A =
16,-14,26,27,-24,15,-13,5,9,16,28,12
-17,-1,-7,-7,21,-17,22,-4,-7,-3,-7,-1
16,0,-11,-10,5,11,1,-13,11,-14,-12,14
-5,-2,8,6,-5,-1,1,20,-3,14,7,-4
3,-19,18,17,-22,9,0,24,-9,21,19,-10
16,15,0,-1,-10,11,-16,-6,33,-5,-1,28
-1,4,2,1,-2,0,-2,8,5,5,2,4
-4,15,-6,-11,12,-5,2,9,16,2,-9,13
18,-11,13,13,-14,16,-7,-1,12,6,14,14
6,20,2,2,5,0,-12,-10,28,-4,1,29
8,-3,-17,-20,2,9,10,5,6,-8,-19,2
11,-7,19,20,-23,11,-12,11,9,15,21,8
-6,-17,8,5,4,-1,15,19,-15,15,8,-11
5,-2,6,4,-1,8,-4,14,-1,9,6,1
Rows and columns are counted from 0.
(0, 0): 16
(6, 5): 0
(10, 0): 8
(8, 1): -11
(11, 7): 11
(6, 2): 2
(8, 11): 14
(4, 0): 3
(6, 1): 4
(1, 10): -7
(3, 7): 20
(4, 6): 0
(3, 0): -5
(11, 2): 19
(13, 9): 9
(0, 4): -24
(1, 5): -17
(10, 4): 2
(4, 1): -19
(9, 3): 2
(9, 11): 29
(5, 9): -5
(8, 5): 16
(11, 0): 11
(12, 3): 5
(5, 4): -10
(10, 5): 9
(4, 10): 19
(8, 0): 18
(6, 10): 2
(12, 9): 15
(3, 2): 8
(1, 2): -7
(10, 6): 10
(12, 5): -1
(5, 11): 28

B =
[[  5  -4  -2   3  11   8  10]
 [ -8   9  -1  -7  -1   5 -16]
 [  9 -21   7 -11  18  -2   1]
 [  2  12   0  22   9   4  21]
 [ -6   5   8  -9   8  -1 -16]
 [ -2  -2  -6   6 -30 -18   0]
 [  5 -26   2 -18  -6  -7   0]
 [  7   4  -1  11   2  -1   9]
 [  7 -14   6  -5  16  -2   2]
 [  1  15   1  24   9   4  22]
 [ -6   6   8 -10   7  -1 -18]
 [  4 -23   4 -18 -11 -10   1]
 [-14  17  -9  10  -7  11  -2]]
B[0, 0] => 5
B[1, 3] => -7
B[2, 6] => 1
B[7, 5] => -1
B[8, 1] => -14
B[9] => [1, 15, 1, 24, 9, 4, 22]
B[9, 1] => 15
B[9, 6] => 22
B[2, 0] => 9
B[:, 0] => [5, -8, 9, 2, -6, -2, 5, 7, 7, 1, -6, 4, -14]
B[5, 4] => -30
B[1] => [-8, 9, -1, -7, -1, 5, -16]
B[7, 6] => 9
B[9, 4] => 9
B[8] => [7, -14, 6, -5, 16, -2, 2]
B[0] => [5, -4, -2, 3, 11, 8, 10]
B[5, 3] => 6
B[8, 0] => 7
B[6, 2] => 2
B[2, 1] => -21
B[6] => [5, -26, 2, -18, -6, -7, 0]
B[0, 2] => -2
B[2, 3] => -11
B[4, 6] => -16
B[10] => [-6, 6, 8, -10, 7, -1, -18]
B[8, 3] => -5
B[4, 3] => -9
B[11, 1] => -23
B[4, 1] => 5

grid =
[[ 13  10   5   0   8  -5   1  -4   0   8   0   2  -4  15   0]
 [  0   3   0  -7  -5  10   8  -1  -2   2  -5  13  13  14   7]
 [  3  -3  31  -8  -4 -17   0  11 -33 -16  -6  -7   8   2  13]
 [  4  -3  28 -10  -6 -14   0   6 -23 -19   1  -5  11   2  20]
 [  6  -2  28  -1  -8 -18   5   6 -26 -17   2   1  14   6  14]
 [ -4  -1  -2  -6  -1  11   0   3   2   1   1  17  12   5   8]
 [ 16   5   7   1   2  -3   2  -2   5   7   0   3  -2  12   4]
 [  5  -4  27  -9  -9 -16  -5   8 -25 -17  -1  -1  12  12  21]
 [  3  -4  11  21  -6  -7  10   5  -4  10  -5  -9   4  -6  -9]]
Indices start at 0.
(0, 0) -> 13
(4, 2) -> 28
(8, 3) -> 21
(6, 10) -> 0
(1, 14) -> 7
(7, 6) -> -5
(2, 8) -> -33
(6, 4) -> 2
(5, 7) -> 3
(8, 11) -> -9
(3, 0) -> 4
(4, 0) -> 6
(1, 8) -> -2
(6, 8) -> 5
(0, 13) -> 15
(1, 5) -> 10
(4, 12) -> 14
(6, 5) -> -3
(1, 0) -> 0
(5, 13) -> 5
(1, 9) -> 2
(7, 3) -> -9
(4, 4) -> -8
(2, 7) -> 11
(2, 5) -> -17
(3, 2) -> 28
(0, 6) -> 1
(3, 3) -> -10
(3, 13) -> 2
(7, 14) -> 21
(0, 7) -> -4
(5, 6) -> 0
(3, 4) -> -6
(1, 4) -> -5
(2, 3) -> -8
(1, 2) -> 0
(7, 13) -> 12
(8, 6) -> 10

arr = [-30,   7, -10, -17,   9,  16, -35,   5,  -9,   5,  27, -26]
arr[0] = -30
arr[8] = -9
arr[4] = 9
arr[2] = -10
arr[5] = 16

X =
[[-13.3 -23.0  19.3  -2.3  21.8  20.1 -10.9 -10.8   1.6 -14.0  -2.3  -3.4
    4.5 -25.9]
 [ 15.3  -6.8  10.2   2.3   7.7   0.1   9.5   9.7   9.3  15.6   3.9   6.0
   14.6  -5.4]]
Rows and columns are counted from 0.
(0, 0): -13.3
(0, 8): 1.6
(1, 0): 15.3
(1, 4): 7.7
(1, 5): 0.1
(1, 3): 2.3
(1, 13): -5.4
(0, 10): -2.3
(1, 10): 3.9
(0, 11): -3.4
(1, 2): 10.2
(0, 5): 20.1
(0, 7): -10.8
(1, 8): 9.3
(1, 7): 9.7
(1, 11): 6.0
(0, 9): -14.0

a =
[[-34 -40   6   0 -30   8 -12 -45 -37]
 [ -3  16   7 -25  29 -22 -11 -41  27]]
a[0][-9] = -34
a[-1] = [-3, 16, 7, -25, 29, -22, -11, -41, 27]
a[1][-4] = -22
a[-1][-8] = 16
a[-2][-4] = 8
a[-1][-5] = 29
a[-1][8] = 27

m =
[[ -9  35 -19 -20  17 -13  -4  -9  24 -15 -21]
 [ -5  16  -8  -6   9  -7  -3  -9   8  -9  -8]]
Rows and columns are counted from 0.
row 0 col 0: -9
row 0 col 8: 24
row 0 col 7: -9
row 1 col 9: -9
row 0 col 4: 17
row 0 col 1: 35
row 1 col 7: -9
row 1 col 2: -8
row 0 col 9: -15

x =
[[ 80 153 200 176  99 126 131 149 122]
 [ 91 177 136 131 110  89 105 159 135]
 [ 85 149 178 151  56 127  81 194 154]
 [ 88 194 154 140  94 107 119 146 111]
 [110 142 180 149 102 147 122 142 153]
 [ 46 180 174 174  91 116 113 128 122]
 [ 61 146 187 173  83 133 108 157 141]
 [ 97 154 164 125  74 112 112 187 148]
 [ 86 196 147 139  75 104 124 173 126]
 [ 97 180 142 127  94 124 125 150 165]
 [ 98 124 172 163 104 141 120 153 130]
 [ 36 150 232 179  46 137  70 220 158]]
x[-12,-9] => 80
x[9,4] => 94
x[9] => [97, 180, 142, 127, 94, 124, 125, 150, 165]
x[0] => [80, 153, 200, 176, 99, 126, 131, 149, 122]
x[-1,-3] => 70
x[6,6] => 108
x[-6,0] => 61
x[-2,1] => 124
x[4,-8] => 142
x[-12,-1] => 122
x[-2] => [98, 124, 172, 163, 104, 141, 120, 153, 130]
x[11] => [36, 150, 232, 179, 46, 137, 70, 220, 158]
x[-11,4] => 110
x[-7,-8] => 180
x[-3,-8] => 180
x[-5,-8] => 154
x[:, 3] => [176, 131, 151, 140, 149, 174, 173, 125, 139, 127, 163, 179]
x[-1,4] => 46
x[10,-5] => 104
x[5,7] => 128
x[6,-5] => 83
x[-5] => [97, 154, 164, 125, 74, 112, 112, 187, 148]
x[5,-7] => 174
x[2,3] => 151
x[-10,-9] => 85
x[0,-2] => 149
x[5,-5] => 91
x[3,-3] => 119
x[:, 7] => [149, 159, 194, 146, 142, 128, 157, 187, 173, 150, 153, 220]
x[-9] => [88, 194, 154, 140, 94, 107, 119, 146, 111]
x[-5,-5] => 74
x[-3,6] => 125
x[3,-4] => 107
x[:, 5] => [126, 89, 127, 107, 147, 116, 133, 112, 104, 124, 141, 137]

M = [[-0.11, 0.17, -0.13, -0.06, -0.06, -0.04, 0.04, 0.10, 0.05, -0.08, 0.05, 0.13, -0.02, -0.07], [0.08, -0.11, 0.26, 0.04, 0.22, 0.16, 0.20, 0.17, 0.00, 0.11, 0.05, -0.05, 0.03, -0.01], [0.16, -0.02, 0.01, -0.06, 0.06, 0.16, -0.07, 0.09, -0.12, 0.02, 0.16, 0.14, 0.05, -0.16]]
Indices start at 0.
row 0 col 0 = -0.11
row 2 col 4 = 0.06
row 1 col 9 = 0.11
row 0 col 9 = -0.08
row 2 col 5 = 0.16
row 2 col 13 = -0.16
row 1 col 13 = -0.01
row 0 col 12 = -0.02
row 2 col 10 = 0.16
row 1 col 2 = 0.26
row 1 col 11 = -0.05
row 2 col 7 = 0.09
row 1 col 5 = 0.16
row 2 col 11 = 0.14
row 1 col 1 = -0.11
row 2 col 3 = -0.06
row 0 col 6 = 0.04
row 2 col 12 = 0.05
row 1 col 3 = 0.04
row 1 col 4 = 0.22
row 0 col 11 = 0.13
row 2 col 6 = -0.07
row 0 col 13 = -0.07
row 2 col 0 = 0.16
row 0 col 3 = -0.06
row 0 col 10 = 0.05
row 1 col 8 = 0.00
row 0 col 5 = -0.04
